Below is a small trained network, with its code and all its weights. Each question gives an input and a class and asks what happens when units are switched off, that is, made to give their printed mean instead of their output.

import numpy as np


def w(rows, s, z=0):
    codes = np.array(rows[::2]) - 128.0
    scale = np.full(codes.shape[1], s)
    scale[-1] = z or s
    return codes * scale


def f(y):
    return y / 2 * (1 + np.tanh(0.7978845608 * (y + 0.044715 * y**3)))


def log_softmax(a):
    a = a - a.max(-1, keepdims=True)
    return a - np.log(np.exp(a).sum(-1, keepdims=True))


def net(x, mask):
    res = np.array(x, float).reshape(1, 6) / 4 @ E
    y = f(res @ A[0][:, :-1].T + A[0][:, -1])
    res = res + np.where(mask, y, B[0][:, -1]) @ B[0][:, :-1]
    return log_softmax(res[-1] @ U[:, :-1].T + U[:, -1])


A, B = {}, {}
E = w([
[170,254,77],'x0',
[247,108,125],'x1',
[122,128,127],'x2',
[131,129,129],'x3',
[131,128,127],'x4',
[121,82,25],'x5',
],0.007)
A[0] = w([
[136,123,97,1],'n1',
[131,127,112,37],'n2',
[165,71,10,70],'n3',
[141,179,105,109],'n4',
[101,115,50,103],'n5',
[144,161,207,67],'n6',
[123,204,110,101],'n7',
[111,98,47,79],'n8',
[164,122,138,187],'n9',
[150,154,118,117],'n10',
[104,88,40,54],'n11',
[136,174,102,82],'n12',
[139,183,83,93],'n13',
[135,168,103,89],'n14',
[139,180,94,97],'n15',
[129,143,118,59],'n16',
[178,161,118,144],'n17',
[231,108,137,129],'n18',
[128,47,172,52],'n19',
[154,129,131,200],'n20',
[195,117,132,131],'n21',
[147,136,151,144],'n22',
[129,170,202,74],'n23',
[137,164,113,75],'n24',
[154,203,90,135],'n25',
[180,138,202,52],'n26',
[144,187,109,112],'n27',
[142,154,210,107],'n28',
[129,157,176,73],'n29',
[133,200,115,91],'n30',
[127,159,181,51],'n31',
[180,162,107,152],'n32',
[219,95,76,83],'n33',
[135,59,209,96],'n34',
[132,171,118,81],'n35',
[8,184,83,72],'n36',
[97,209,121,123],'n37',
[132,163,123,76],'n38',
[207,122,166,67],'n39',
[85,164,160,159],'n40',
[44,168,126,78],'n41',
[81,143,118,34],'n42',
[111,81,142,89],'n43',
],0.012,0.0087)
B[0] = w([
[125,145,155,95],'n1',
[125,156,177,88],'n2',
[134,195,234,220],'n3',
[148,74,160,170],'n4',
[138,160,173,170],'n5',
[156,176,205,152],'n6',
[122,84,151,192],'n7',
[211,204,235,160],'n8',
[120,110,72,237],'n9',
[98,111,131,144],'n10',
[119,177,248,157],'n11',
[107,82,184,140],'n12',
[173,99,154,176],'n13',
[75,92,158,136],'n14',
[174,102,149,167],'n15',
[43,141,205,92],'n16',
[54,100,142,210],'n17',
[25,158,78,244],'n18',
[81,69,176,173],'n19',
[137,103,75,253],'n20',
[73,139,76,192],'n21',
[137,126,111,161],'n22',
[227,196,170,156],'n23',
[41,99,181,118],'n24',
[169,108,123,254],'n25',
[103,192,209,144],'n26',
[162,70,146,185],'n27',
[168,185,152,182],'n28',
[138,169,176,122],'n29',
[138,80,152,178],'n30',
[104,176,214,117],'n31',
[73,103,127,228],'n32',
[54,180,151,202],'n33',
[91,75,154,216],'n34',
[80,101,169,126],'n35',
[63,151,113,207],'n36',
[70,97,139,213],'n37',
[48,118,174,113],'n38',
[56,189,158,156],'n39',
[110,139,77,205],'n40',
[62,166,70,159],'n41',
[23,235,145,102],'n42',
[102,77,169,140],'n43',
],0.011,0.0041)
U = w([
[88,13,166,17],'0',
[168,208,172,104],'1',
[131,112,79,246],'2',
[133,115,87,250],'3',
[68,146,75,78],'4',
[138,103,85,217],'5',
[248,127,74,18],'6',
],0.012,0.011)

Each question gives the input, the list of numbers given to net, and the class t.
The units are the neurons (one row each of A and B). Each row of codes is followed by its name. A weight is (code - 128) times the scale printed after its matrix; where a second scale follows, it is the last column's (A, B and U).
mask holds one flag per neuron, in row order. A switched-off neuron (its flag False) gives its mean, the last column of its row in B, instead of its output. The means were averaged over made-up inputs and are rounded, as every weight is.
A unit's drop is (log p(t) with every unit on - log p(t) with that unit switched off) / (log p(t) with every unit on - log p(t) with every unit switched off).
The circuit of an input: a set's keep is (log p(t) with only the set's units on - log p(t) with every unit switched off) / (log p(t) with every unit on - log p(t) with every unit switched off). Starting from the 12 units with the biggest drops (on a tie, the unit counted first), units are removed one at a time, each time the one whose removal leaves the highest keep (on an exact tie, the one counted first), for as long as the keep stays at least 0.8.
circuit, biggest first: the units of the circuit, biggest drop first
most important unit: the unit with the biggest drop
k most important neurons: the k neurons with the biggest drops, biggest first
drop of u: that unit's drop, to one decimal
input [6,8,0,0,1,5], class 4: circuit, biggest first => n18, n33
input [-3,-8,5,1,7,3], class 4: most important neuron => n36
input [0,-8,6,-8,-4,-1], class 4: circuit, biggest first => n36, n41
input [6,-5,2,0,-4,-5], class 0: 3 most important neurons => n37, n7, n30
input [-7,8,7,1,3,6], class 4: circuit, biggest first => n18, n33
input [3,-1,-3,-4,-7,-7], class 1: 3 most important neurons => n23, n6, n28
input [-7,-5,2,2,-7,8], class 1: circuit, biggest first => n8, n11, n3
input [7,-3,2,-1,5,-7], class 0: circuit, biggest first => n37, n7, n30
input [-6,-8,0,1,1,-7], class 4: 2 most important neurons => n41, n40
input [3,-7,1,6,3,7], class 1: 3 most important neurons => n8, n11, n5
input [1,8,-1,-2,-1,-8], class 1: 2 most important neurons => n26, n6
input [6,1,1,-1,7,7], class 1: circuit, biggest first => n3, n8
input [-7,-8,-5,8,7,-1], class 4: 3 most important neurons => n41, n36, n40
input [3,-6,-3,6,6,-7], class 1: most important unit => n23
input [0,0,2,4,0,5], class 1: 2 most important neurons => n3, n8
input [-7,-8,0,-1,2,-4], class 4: drop of n40 => 0.4
input [-3,2,3,-7,2,8], class 1: drop of n3 => 0.1
input [-4,7,-5,-1,-4,0], class 4: drop of n18 => 0.3
input [5,3,-3,-3,-4,4], class 0: drop of n17 => 0.2
input [2,-6,6,4,0,-8], class 1: most important neuron => n23
